Each new row is followed by its nearest point in the smallest flat space through zero that holds the last named rows:
In the rows, 128 means zero.
Bibeg (3 x 16):
[[142  95 173  90 155 121 135 149 111 124 129 157 137 204 145 120]
 [145 121 174  86 148 118 149 147 124 125 138 147 132 178 126 124]
 [128  90 143 121 143 130 117 136 110 123 122 148 137 180 153 123]]
New rows:
[160 191 147  54 124 110 134 136 146 145  75 114  88 127 118  84] | [168 170 138  73 148  97 144 153 130 172  99 121 108 115 100 103]
[111  84 144 166  97 161 113 131 104 106 183 132 178 122 167 142] | [ 95  91 129 168 114 154 120 109 127  88 157 137 147 148 151 151]
[ 95 162 134 127  95 177 145 151 143 112 180 123 139 102 128 156] | [111 146 140 144 108 141 151 114 150  98 169 120 134 105 111 152]

Doti (4 x 16):
[[ 96 111 129 161 139 138 177 164 165 131 189 147 184  60 134 114]
 [103  75 129 148  92 199 105 117 155 123 174 105 104 151 102 123]
 [105 109 158 157 111 180 140  85 147 171 174  83 118 145 119 134]
 [116 113 143 154 109 160 148 129 143 156 153 110 149 125 116 103]]
New rows:
[163  94 122 106 127 140  84 136 106  98 154 150 175 109 164  86] | [129 114 110 126 120 129 121 162 133 103 125 149 139 117 120 110]
[158 155 136  89 110  73 141 149 102 143  60 163 119 122 129 108] | [162 164 121 107 134  81 128 148  96 129  64 144 142 135 133 106]
[145 195  68 122 111  78 116  98 138 186 105 118 160 134 144 100] | [151 164 141 123 134  96 146 124 105 158  89 122 145 134 135 113]

rufal (2 x 16):
[[ 98 118  87 164 155 125 116  80 100 147 139 122 162  66  86  99]
 [ 85 134  91 133 162 121  83  78  95 101 161 114 157 115 137  92]]
New rows:
[134 121 154 124 141 127  70  98 149 132 160 125 113 166 169 151] | [122 138 132 108 131 126 109 129 126 100 141 123 124 160 160 125]
[174 172 143 138  96 115 106 144 210 177 125  95 133 138 139 113] | [146 127 145 123 114 131 145 150 142 136 115 133 115 139 129 143]

zin (2 x 16):
[[113  87 130 155 113 121  71 117  87 111  99 121 161  80 131 113]
 [ 98  71 127 172 137 104  78 112  99  97  87 107 156  78 123 106]]
New rows:
[137 181 126  79 160 160 135 124 123 146 136 135 109 135  61 137] | [141 154 128 108 125 138 152 135 142 142 146 137 115 151 130 138]
[152 172 119  84 121 155 122 134 144 132 145 136 133 141  82 142] | [146 156 130 104 113 145 142 136 132 146 148 142 121 146 134 139]
[147 157 157 120 153  94 206 108 144 112 123  90  91 167  96 125] | [122 142 123 126 168 113 182 131 175 125 137 117  96 164 116 132]

gon (2 x 16):
[[ 90 134 152  97 145 164 198  55 116 142 152 202  69  93 123 142]
 [115 114 148 116 138 150 135  80 119 114 111 181  77 134 113 117]]
New rows:
[111 123  89 167  93 118 109 174 148 143 137  61 184 119 130 133] | [145 140 107 143 117 103 112 182 138 139 140  70 182 128 142 136]
[151 107 114 123 130 100  81 141 125 114  99 109 158 163 139 113] | [148 117 122 143 121 114  83 154 132 111 102 104 143 156 124 113]

giras (2 x 16):
[[117 114 128 134  90 115 138 116  99 147 164 161 150 134 111  95]
 [129 138  75 128 163 103 122 158 154  89 171 137 153 109  74 106]]
New rows:
[102 144  60 120 197 123 139 162 174  86 131 107 123 124 108 169] | [139 149  87 122 191 121 114 163 176  80 127 103 126 108 103 143]
[140  97 155 131  93 127 128  75 113 153 130 128 108 119 151 151] | [124 118 158 130  98 139 134 108 105 156 113 132 120 141 154 131]
[ 74  88 131 174  72 104 127 110 124 158 129 109 152 143  87  96] | [118 115 133 133  92 119 137 115 100 148 155 156 144 135 119 102]

todof (5 x 16):
[[131 122 161 122 117 147 116  81 113 118 165 115 136 115 161 143]
 [135 102 138  95 135 123 109  85 129 122 191 147 146 139 140  99]
 [152 103 100 184 154 123 137 120 147  83 160 125 110 140  96 122]
 [142 139 157 155 157 123 119  52 100 118 158 122 129  85 135 108]
 [155 107 137 102 135 121 111  80 136 111 235 143 130 125 125  94]]
New rows:
[126 158 154  91  94 129 121 107 109 156 112  94 121 148 158 146] | [115 144 157  97 101 144 122 125 113 150 117 118 137 116 160 149]
[104  83 150 178 133 121 125 163 148 149  71 122 107 141 113 114] | [116 121 107 157 141 124 138 150 132 123  72 128 129 146 118 134]
[185  74 110 137 191 116 145 152 125 147 121 115 121 129 159 130] | [129 113 113 147 144 122 130 127 134 115 122 133 129 142 117 120]

Gaz (2 x 16):
[[ 95 171 120 137 128 153 135 118 197 153 144 152 144 160 154 162]
 [ 84 208 112 139 122 151 150 100 178 146 176 140 152 189 143 164]]
New rows:
[155  92 122 112 113 108 144 127  80  89 117 113 146 102 101  96] | [152 101 133 121 127 108 125 133  70 107 121 107 117 108 105 102]
[110 225 109 124 139 154 139 110 116 149  72  96 132 143 113 127] | [114 162 121 131 124 132 140 114 129 128 153 125 137 154 126 136]

deg (2 x 16):
[[136 131 159 127  98 102 147 161  87 183 150 102 157 115 112 115]
 [149 114  55 121 116 172 140 113 191  82  94 172 134 155 146 105]]
New rows:
[164 120  82 153 111 101  96  79 167  76  88 145 135 156 130  91] | [137 120  84 125 128 156 130 113 169  93 106 156 125 145 141 119]
[141 103 157 134 116  95 134 161 106 194 149  99 156 101 121 100] | [136 131 157 127  99 104 146 159  89 180 149 104 156 116 113 116]
[155 105 143 134 146 161 125  78 126  64  74 167 112 119 133 146] | [120 126 107 129 154 147 111 102 158  85 112 147 104 137 140 140]

nisa (4 x 16):
[[ 71  94 150 146 171 127 157 131 138 113 134 127 126 176 124 138]
 [118 118 153 125 127 123 173 154 134 146 117 113 143 206 109 116]
 [168 123 141 119 113 121 179 154 118 146 121 103 181 181 116 117]
 [123 108 133 121 135 157 152 140 107 136 123 109 130 192 116 116]]
New rows:
[131 167 136 120 101 120  85 157 127 177 110 170  86 128 102  99] | [128 169 129 110  84 123  98 137 147 160 107 140  79 131 114 107]
[151 124  66 111 113  83 137 144 148 135 103  73 132 183  88 106] | [149 138 137 115 103 125 149 148 128 152 115 116 140 169 114 112]
[ 87 120 119 153 156 109 143 112 132 120 146 152  85 186 120 127] | [ 72 112 144 138 153 131 134 129 142 123 127 134 100 165 121 130]

taguf (2 x 16):
[[ 72 137 104 138  51  82  58 131 192 119  76 173  86 129 135 128]
 [ 86 155 123 154  63 105  75 129 184 107  85 167  93 120 136 101]]
New rows:
[161 110 134 120 143 171 173 135  92 146 194 111 143 106 116 151] | [159 116 137 116 174 150 167 127  90 138 158 101 153 130 123 137]
[113 141 137 133  80 198 130 125 186 129 172 148 144 127 153 126] | [124 147 138 145 117 135 123 127 139 115 121 135 122 120 131 104]

megi (5 x 16):
[[183 142 147 132 111 191 169 168 124 138 192  68  93 131 123 156]
 [176 107 115 149  71 183  89 190 177 154 160  83 113 123 125 123]
 [147  99 172 120 125 155 148 161 150 182 189  72 123 154 127 109]
 [172 151 130 162 130 119 141 141 155 209 172 113  86 134 120 124]
 [126 112 170 116 120 135 193 125 174 136 234 107 173 117  88  96]]
New rows:
[148  96 130 164 151 118 111 140 122 122 128 118  73 163 123 107] | [138 126 130 134 133 129 114 140 124 159 118 116 106 143 140 129]
[133 124 138 130 154 114 157 132 139 101 176 187 144 118 125 166] | [124 147 129 128 133 118 164 107 129 107 154 144 142 110 109 131]
[ 87  74 154  83 138 124  89 156 102 145 102 102 133 150 132 151] | [102  84 154  99 139 138 101 143 108 133  94 103 136 163 156 116]

fug (4 x 16):
[[141  79 115 185 131 140 157 146  68 127  69 135  71 115 110 136]
 [106  83 153 144  76 151 174 161 109 143  57 160 122 113 121 154]
 [113  98 110 121 104 162 157 117  98 154  92 124 120 123  95 143]
 [107 120 118 110  52 146 142 125 139 106  94 118 136 117 127 147]]
New rows:
[147 177  76 116 100 127  91 160 169 120 137 101 168 127 184 151] | [126 159 124 108  97 113 104 120 167  88 151 111 146 128 152 125]
[157 195  75 165 198 104 102 123 110 129 159 149 114 129 130  94] | [161 147 112 151 201 103  97 117 116 120 172 114 105 138 132 103]

Gipat (5 x 16):
[[160 166 136 119 152 134 118 111  98  98 132 175 147 127 129 130]
 [128 129 119  81 123 128 127 146 102  95 140 149 166 128 116 123]
 [129  85  99  83 122 130 170  96 114 138 170 145 117 144  68 113]
 [136 147 144  47  82 116 110 157  71 101 139 143 159 109  76 125]
 [ 80 134 145  90  99 122 118 148 114 115 157 163 169 127 135 112]]
New rows:
[113 172 133 130 165 153 210  91 130  85 106 144 149 132 131 142] | [145 134 113 135 166 139 138 107 125 107 136 161 141 140 142 127]
[151 125 191 135 170 180 174 134 138 129 164 166  89 130  98 123] | [142 135 131 137 143 133 141  85 122 140 147 159 108 136 113 123]

nila (2 x 16):
[[111 135 162  75  69  69 110 127 155 126 145 130  70 108  89 159]
 [106 128 154  81  71  72 117 130 156 139 143 130  68 100  73 151]]
New rows:
[113 114 113 137 143 135 156 118 121 156 126 155 176  79 148 113] | [127 118 109 150 147 149 141 132 121 143 121 127 143 125 121 110]
[140 135 102 183 177 162 152 134 109 124 148 124 160 140 159 128] | [141 125 107 163 168 167 139 128 109 126 117 127 168 144 158 109]

deve (2 x 16):
[[125 135 156 106 110  80 172  85 123  93 150 118 131 108 116 117]
 [120 144 147 104 111  95 185  90 128  82 149 104 137 101 130 139]]
New rows:
[144 205 101 123 147 113 192  85 137 133 172 124 171 130 109 140] | [121 141 136 113 118 114 167 107 130  96 140 108 136 109 135 143]
[131 124 104 160 157 133 126 152 105 175 123 149  84 125 147 138] | [131 121 115 141 138 150 100 150 129 151 116 138 124 141 130 127]

Lokod (4 x 16):
[[143 134 110 110 119 178 129 136 109 122  99 123 115 102 151 158]
 [126 128 100 101 122 222 106 148  61 136  61 166 122  65 133 162]
 [188 145  91  74  93 176 150 176 120 107  92  93  94  90 191 163]
 [131 134  94 100 124 203 128 124 109 123  98 109  97 105 163 169]]
New rows:
[131 125 115 146  93  90 128 181  95 110  85  91 155 110 129  79] | [155 129 130 111 110  99 132 175 121 128 120 144 137 110 125 104]
[208 127 187 122 159 133 167  95 178 141 131  96 119 124 147 127] | [169 140 147 148 117 114 152 117 159 105 139  95 135 140 152 155]

mota (5 x 16):
[[ 97 122 115 121 116 115 160 130  76  98 174 139 124 143 101 123]
 [137 140 152 139 126 170 140 123 147 126 100 114 138  99 106 147]
 [ 95  57  96 105 111 135  80 119  60 120 122 161  80 129  84  66]
 [ 74 100 118 115  97 123 145 110  54 116 128 150  93 106  60 105]
 [ 86 120 160 109 128 123 107 130 119 126  61  63 136 138 133 162]]
New rows:
[182 105 169 150  97 161 161 107 140 152 121 152 123 176 137 145] | [152 137 131 139 133 151 132 130 151 128 133 134 137 119 129 130]
[ 87 120 145 158  91 133 148 139 113 137 157 128  64 121  77 173] | [ 98 133 134 128 109 126 162 116  95 120 130 133 119 107  86 134]

Ruk (2 x 16):
[[120 194 185 112 165 167 114 162 192 142 114 134 126 122 126 129]
 [ 96  77  76 157 153 137 144 117 137 140 148 153 118 131 145 141]]
New rows:
[155 198 131 132 163 180  90 171 175 114 115  89 138 122 123 156] | [126 182 175 113 151 155 116 154 173 137 115 129 128 123 124 127]
[201 148 137 164 109 117  96 132  75 118 110 117  88 133 106  96] | [156 139 144 112  93 104 122 122  93 113 119 106 137 128 116 118]

Bup (3 x 16):
[[157 140 118 153  89 169 122  61 104 167  96  85 108 158 135 118]
 [107 141 111  98 114 116 121  95  96 147  86  97 127 121 101 132]
 [100  95  78 130 137  94 126  84  83 151  80  83 125 117 187  95]]
New rows:
[185 117 102 132 125 180 128  95  77 125 148 104  73 116 136 151] | [151 133 127 151 107 157 126  96 122 147 119 110 116 148 138 121]
[ 68 141 150  86 107 112 158 123  57 160 143 115 108 124 102 137] | [103 142 119  92 122 110 123 116 107 135  99 112 132 115  93 138]

faf (4 x 16):
[[120 100 130 182  83 173 104 121 151 131 101 140 118 116 114 138]
 [125 148  98 109  59 208 107  86  97 129 139 117 100 131  83 154]
 [135  94 100  97 129 182 152 120  84 141 107 114  91 140 157 162]
 [119 119 149 111 156 106 126 170 107  93 122 100 158 118 117 180]]
New rows:
[ 93 109 145 160 106 131 134  77 172 134 143 125 150 137 132 106] | [127 130 131 162 109 129 116 117 158 137 126 146 127 124 123 102]
[106 153 128 120  65 115 114 133 129  54 117  77 128 127 140  98] | [122 147 133 127 112 128 112 127 128 115 140 122 140 122  99 136]
[130 140 145  77 114 165 160  76  95 131 101  96 121 109 139 187] | [129 123 108  88 121 169 137 122  83 124 126 106 110 135 125 168]

zak (2 x 16):
[[ 92 145 187 109  73  86 124 181 107 121 193 124 120 224 131 147]
 [122 180 170 135  76 114 158 115 121 118  89 131 190 115 145 146]]
New rows:
[152 196 151 158 111 139 189 127 117 153 114 126 173 107 146  86] | [130 162 148 136 100 125 150 110 126 122  90 131 173 103 140 138]
[105 106 123  96 140 131 120 166 129 165 174 133  70 170 127 131] | [118  99 123 116 141 121 106 158 124 132 180 124  83 175 118 123]
[167 112  78 182 175  77 111 148 134 133 147  96  78 149 119 127] | [132  94 101 123 162 137 108 137 132 135 154 126  87 137 117 116]

Dites (3 x 16):
[[123  84 121 129 105 209 104  56 135 134 147  71 138 102 181 115]
 [134 101 124 133 101 189 120  68 141 130 144  75 126 114 173 128]
 [106  73 107 119 117 215  98  72 123 137 140  82 155 102 188 108]]
New rows:
[ 87 136 118  91 137 122  97 100  97  97 145 132 121 138  89  72] | [114 116 140 125 146 127  98 123 116 134 132 146 142 106 106 101]
[ 63  97 136 136 130  89 130 107 107 167 150 151 163 122 153 119] | [108 111 122 119 144 137 108 134 113 133 125 141 148 117 127 110]

fuz (2 x 16):
[[173  78 135 136 124 123 144  96 103  94  77 177 119  66  82 136]
 [157  81 147 138 132 148 208  75 111  64  83 182 135  88 100 111]]
New rows:
[133 122 126 135 114 162 181 130 132 125  94  89 131 170  79 104] | [122 127 135 130 132 141 163 115 131 110 128 133 136 136 135 115]
[141 113 140 140 151 127 165  50 120  68 134 169 130 181 107 123] | [131 112 141 133 134 148 190  98 126  89 114 151 139 124 127 109]

zut (3 x 16):
[[148  94 158 154 159 111 142 157 117 124 108 110 134 137 136 112]
 [174 154 120 105 107 114  63 131 102 159 127 104 112 173  73 143]
 [189 110 148 124 162 116 143 115 110 115 104 191 160 146 155 132]]
New rows:
[129 113 156  89 157 167 189  87 125 108 107 115 185 147 139 104] | [134 112 138 135 148 128 156 123 130 113 119 158 145 119 156 124]
[144 105 120 144 170 136 156 120 126 143  88 138 126 129 194 147] | [141 106 145 140 154 124 157 129 127 113 115 154 146 123 156 121]
[ 72 110 118  82  89 150 113  83 153 140 147  90 133 108 131 130] | [ 79 152 102 119  98 146 125 116 148 131 151 114 113 106 121 133]

vizo (3 x 16):
[[102 121 144 139  74 146 195 105 113 101 163 123 120 183  88 189]
 [120  94 165 120 153 161  97 111 159 165  96 137 101 124 155 139]
 [130 149 103 118  91  73 136 174 100 107 134  49 183 114  72  73]]
New rows:
[138  88 160 137 151 125 120  91 109 124 118 145 113 138 195 131] | [129 117 139 129 149 149 115 112 143 142 119 157 106 127 155 142]
[158  94 140 166 150 149 136  99 158 121  99 160 113 119 140 175] | [125 116 143 132 144 156 125 105 142 139 125 164 101 137 153 156]

tol (4 x 16):
[[106 107 137 151 188 165 114 171 210 148  73  98 177 154 101 182]
 [100 146 117 115 161 183 129 171 212 134 120  84 134 125 163 159]
 [154 131 136 138 135 118 144 147 166 147  88 129 139 123 103 156]
 [126 137 142 106 153 163 105 149 165  96 128 101 115 137 135 132]]
New rows:
[ 90 118  79 132 124 123 131 112  86 112 138 170 125 105 140  76] | [104 121 111 133 109 120 129 102  79 133 162 140 128 127 148 104]
[187 110  98 136 127 108  78 124 193  92 126 121 125 126 102 128] | [159 133 152 118 139 129 118 141 151 107 106 123 118 133 103 136]

kosu (2 x 16):
[[136 206 152  85 104  59 164 118 114 119 136  89 142 120 131 171]
 [145 189 180  48 105 100 195 124 114 135 107  98 128 140 159 127]]
New rows:
[121 185 126 118 146 140 158 147  98 165 155 146 133 136 172 128] | [133 144 144 104 122 122 148 127 124 131 121 120 127 132 138 126]
[ 58 111 100 187  93 134 137 138 109  84 144 145 138 137 104 147] | [120 115 102 166 135 122  97 127 132 120 145 134 133 117 109 144]
[121  75  70 105 165 131  96 153 136 129 119 117 126 142 124 110] | [124  97 115 150 138 153 110 132 134 130 128 144 124 129 124 114]

zami (3 x 16):
[[103 175 122 160  96 137 120  88  85 162 167 145 120 122  90 129]
 [126 204 136  86 138 142  90 104 116 160 127 155 112 148 120 112]
 [111 132 111 221  75 117 152 108  77 138 158 159 129  96  89 127]]
New rows:
[ 50 162 118 141  67 133 153 129 141 128 158 113 180 164 132 135] | [107 129 125 142 112 137 131 106 113 142 162 108 129 126 109 143]
[117 120 103  99 131 186 122  65  99 122 182  87 159 145 119 157] | [ 95 129 131 109 124 151 122  95 125 151 179  75 130 140 110 157]
[143 185 144 114 141 102 102 129 167 117 116 142 145 145 114  89] | [141 164 133 101 142 128 109 132 131 133 104 155 120 138 137 110]

Gezi (4 x 16):
[[111 149 111  97 114  96 156  75 123 114 108 121 113 152 115 112]
 [110 147 142 105 118  87 170  84 122 127 116 109 110 146 131 103]
 [135 203 110  57 122  77 139  85 119 112  72 127  73 167 112  73]
 [142 173  96 129 160  99 134 124 133 154 123  72  64 113 112  84]]
New rows:
[ 95 119  97  27 136 126 142 115  71 121 122 135 150 128 115 151] | [117 133 109 100 108 122 132  94 124 103 109 150 138 152 116 134]
[143  80  88 131 116 151 136 116 161 143 152 103 140  88  74 141] | [118 102  78 161 136 145 125 116 136 131 152 108 135 109 106 153]
